Here is a tiny trained network, its code and every weight. The questions are about switching its units off for an input and a class, where a switched-off unit gives its printed mean instead of its output.

import numpy as np


def w(rows, s, z=0):
    codes = np.array(rows[::2]) - 128.0
    scale = np.full(codes.shape[1], s)
    scale[-1] = z or s
    return codes * scale


def f(y):
    return y / 2 * (1 + np.tanh(0.7978845608 * (y + 0.044715 * y**3)))


def log_softmax(a):
    a = a - a.max(-1, keepdims=True)
    return a - np.log(np.exp(a).sum(-1, keepdims=True))


def net(x, mask):
    res = np.array(x, float).reshape(1, 8) / 4 @ E
    y = f(res @ A[0][:, :-1].T + A[0][:, -1])
    res = res + np.where(mask, y, B[0][:, -1]) @ B[0][:, :-1]
    return log_softmax(res[-1] @ U[:, :-1].T + U[:, -1])


A, B = {}, {}
E = w([
[74,134,145,190,163,103,78,77],'x0',
[128,127,128,131,121,127,127,128],'x1',
[218,149,92,131,135,96,110,55],'x2',
[127,130,126,129,127,128,127,129],'x3',
[70,145,136,70,66,191,165,38],'x4',
[176,197,209,188,141,193,151,140],'x5',
[104,204,186,86,102,3,172,126],'x6',
[99,139,51,193,168,115,229,121],'x7',
],0.0059)
A[0] = w([
[175,136,108,42,141,155,195,162,174],'neuron 1',
[110,185,192,100,119,41,166,122,26],'neuron 2',
[164,122,115,184,146,73,93,209,2],'neuron 3',
[143,158,108,119,128,133,147,131,14],'neuron 4',
[150,154,161,87,124,160,39,144,129],'neuron 5',
[130,135,92,182,138,127,223,114,100],'neuron 6',
[111,170,130,144,149,138,81,113,46],'neuron 7',
[158,103,129,179,133,84,109,210,117],'neuron 8',
[52,137,157,208,136,105,68,66,118],'neuron 9',
[247,146,107,128,144,106,137,28,58],'neuron 10',
[152,167,187,165,146,163,152,144,10],'neuron 11',
[114,143,71,177,139,132,176,136,109],'neuron 12',
[174,195,192,191,132,196,162,124,85],'neuron 13',
[36,115,180,140,130,163,154,210,51],'neuron 14',
[139,106,176,90,93,125,79,122,108],'neuron 15',
[153,105,187,86,106,128,69,138,16],'neuron 16',
[137,88,79,146,138,190,90,123,40],'neuron 17',
[82,138,142,96,76,190,174,35,35],'neuron 18',
[186,143,103,84,61,145,171,197,64],'neuron 19',
[113,136,88,163,133,122,199,124,30],'neuron 20',
[90,76,52,79,126,83,96,130,28],'neuron 21',
[135,95,103,157,139,227,97,124,65],'neuron 22',
[79,97,168,110,156,146,147,181,127],'neuron 23',
[118,145,119,130,133,128,128,143,28],'neuron 24',
],0.011,0.0069)
B[0] = w([
[194,84,129,171,150,128,150,83,255],'neuron 1',
[176,216,83,145,116,76,193,194,207],'neuron 2',
[162,184,154,52,143,200,96,137,174],'neuron 3',
[137,91,130,126,179,151,71,242,97],'neuron 4',
[52,137,157,183,156,132,155,103,217],'neuron 5',
[60,138,171,184,169,138,138,122,200],'neuron 6',
[145,76,123,127,164,144,109,154,110],'neuron 7',
[151,165,142,64,126,200,141,76,227],'neuron 8',
[243,31,123,182,165,144,150,115,224],'neuron 9',
[90,119,131,156,1,141,10,176,206],'neuron 10',
[103,85,91,61,182,117,114,193,139],'neuron 11',
[73,147,174,151,151,124,138,130,189],'neuron 12',
[91,73,77,54,132,78,165,74,231],'neuron 13',
[117,121,122,154,14,128,25,150,188],'neuron 14',
[60,136,138,154,163,143,154,127,188],'neuron 15',
[90,121,166,153,210,144,117,184,153],'neuron 16',
[175,193,125,134,118,60,176,168,168],'neuron 17',
[168,197,160,21,163,223,92,119,202],'neuron 18',
[206,55,116,165,170,133,103,164,182],'neuron 19',
[84,123,163,150,191,147,111,187,141],'neuron 20',
[72,74,88,53,128,85,148,119,195],'neuron 21',
[174,197,111,141,109,71,173,176,204],'neuron 22',
[122,130,121,158,84,107,72,116,185],'neuron 23',
[144,116,131,117,164,138,84,200,93],'neuron 24',
],0.026,0.0046)
U = w([
[180,234,94,122,109,45,197,228,93],'0',
[166,191,165,27,141,200,103,112,99],'1',
[36,136,203,177,190,118,143,163,97],'2',
[117,115,111,136,26,103,24,172,138],'3',
[72,58,32,2,150,47,150,151,125],'4',
[146,153,132,141,92,107,165,53,253],'5',
[234,66,125,175,153,125,137,123,87],'6',
],0.0074,0.015)

Each question gives the input, the list of numbers given to net, and the class t.
The units are the neurons (one row each of A and B). Each row of codes is followed by its name. A weight is (code - 128) times the scale printed after its matrix; where a second scale follows, it is the last column's (A, B and U).
mask holds one flag per neuron, in row order. A switched-off neuron (its flag False) gives its mean, the last column of its row in B, instead of its output. The means were averaged over made-up inputs and are rounded, as every weight is.
A unit's drop is (log p(t) with every unit on - log p(t) with that unit switched off) / (log p(t) with every unit on - log p(t) with every unit switched off).
The circuit of an input: a set's keep is (log p(t) with only the set's units on - log p(t) with every unit switched off) / (log p(t) with every unit on - log p(t) with every unit switched off). Starting from the 12 units with the biggest drops (on a tie, the unit counted first), units are removed one at a time, each time the one whose removal leaves the highest keep (on an exact tie, the one counted first), for as long as the keep stays at least 0.8.
units of the circuit, in order: the units of the circuit, biggest drop first
unit that matters most: the unit with the biggest drop
top k neurons: the k neurons with the biggest drops, biggest first
drop when u is switched off: that unit's drop, to one decimal
input [4,4,4,-2,-8,-1,-8,0], class 0: units of the circuit, in order	(neuron 17)
input [-7,-5,-7,-5,0,7,-5,-2], class 3: top 2 neurons	(neuron 14; neuron 23)
input [-2,2,-5,3,0,8,-3,3], class 4: top 2 neurons	(neuron 13; neuron 11)
input [-8,6,7,0,-8,3,-1,-8], class 1: top 4 neurons	(neuron 8; neuron 3; neuron 6; neuron 9)
input [6,2,7,6,6,1,2,3], class 3: top 3 neurons	(neuron 10; neuron 8; neuron 1)
input [7,3,3,2,-6,1,4,-2], class 6: top 2 neurons	(neuron 9; neuron 18)
input [6,0,6,-3,1,-4,5,3], class 3: top 3 neurons	(neuron 10; neuron 1; neuron 8)
input [1,1,8,3,6,3,1,-8], class 2: units of the circuit, in order	(neuron 5; neuron 16)
input [3,-5,2,-5,-8,8,-6,-2], class 1: top 3 neurons	(neuron 3; neuron 8; neuron 21)
input [6,0,4,5,7,5,-3,-4], class 1: top 2 neurons	(neuron 18; neuron 1)
input [4,-4,1,-8,6,1,4,7], class 2: top 2 neurons	(neuron 6; neuron 20)
input [-7,-3,2,-3,-1,-4,-8,-5], class 0: top 3 neurons	(neuron 22; neuron 17; neuron 9)
input [-7,-5,-2,0,-4,-5,-7,-1], class 0: drop when neuron 17 is switched off	0.9
input [-6,-5,-4,8,0,6,4,-5], class 4: unit that matters most	neuron 13
input [-3,-5,0,8,5,-1,-8,7], class 0: drop when neuron 17 is switched off	0.2
input [2,-3,3,7,-4,7,6,-5], class 4: drop when neuron 21 is switched off	-0.1
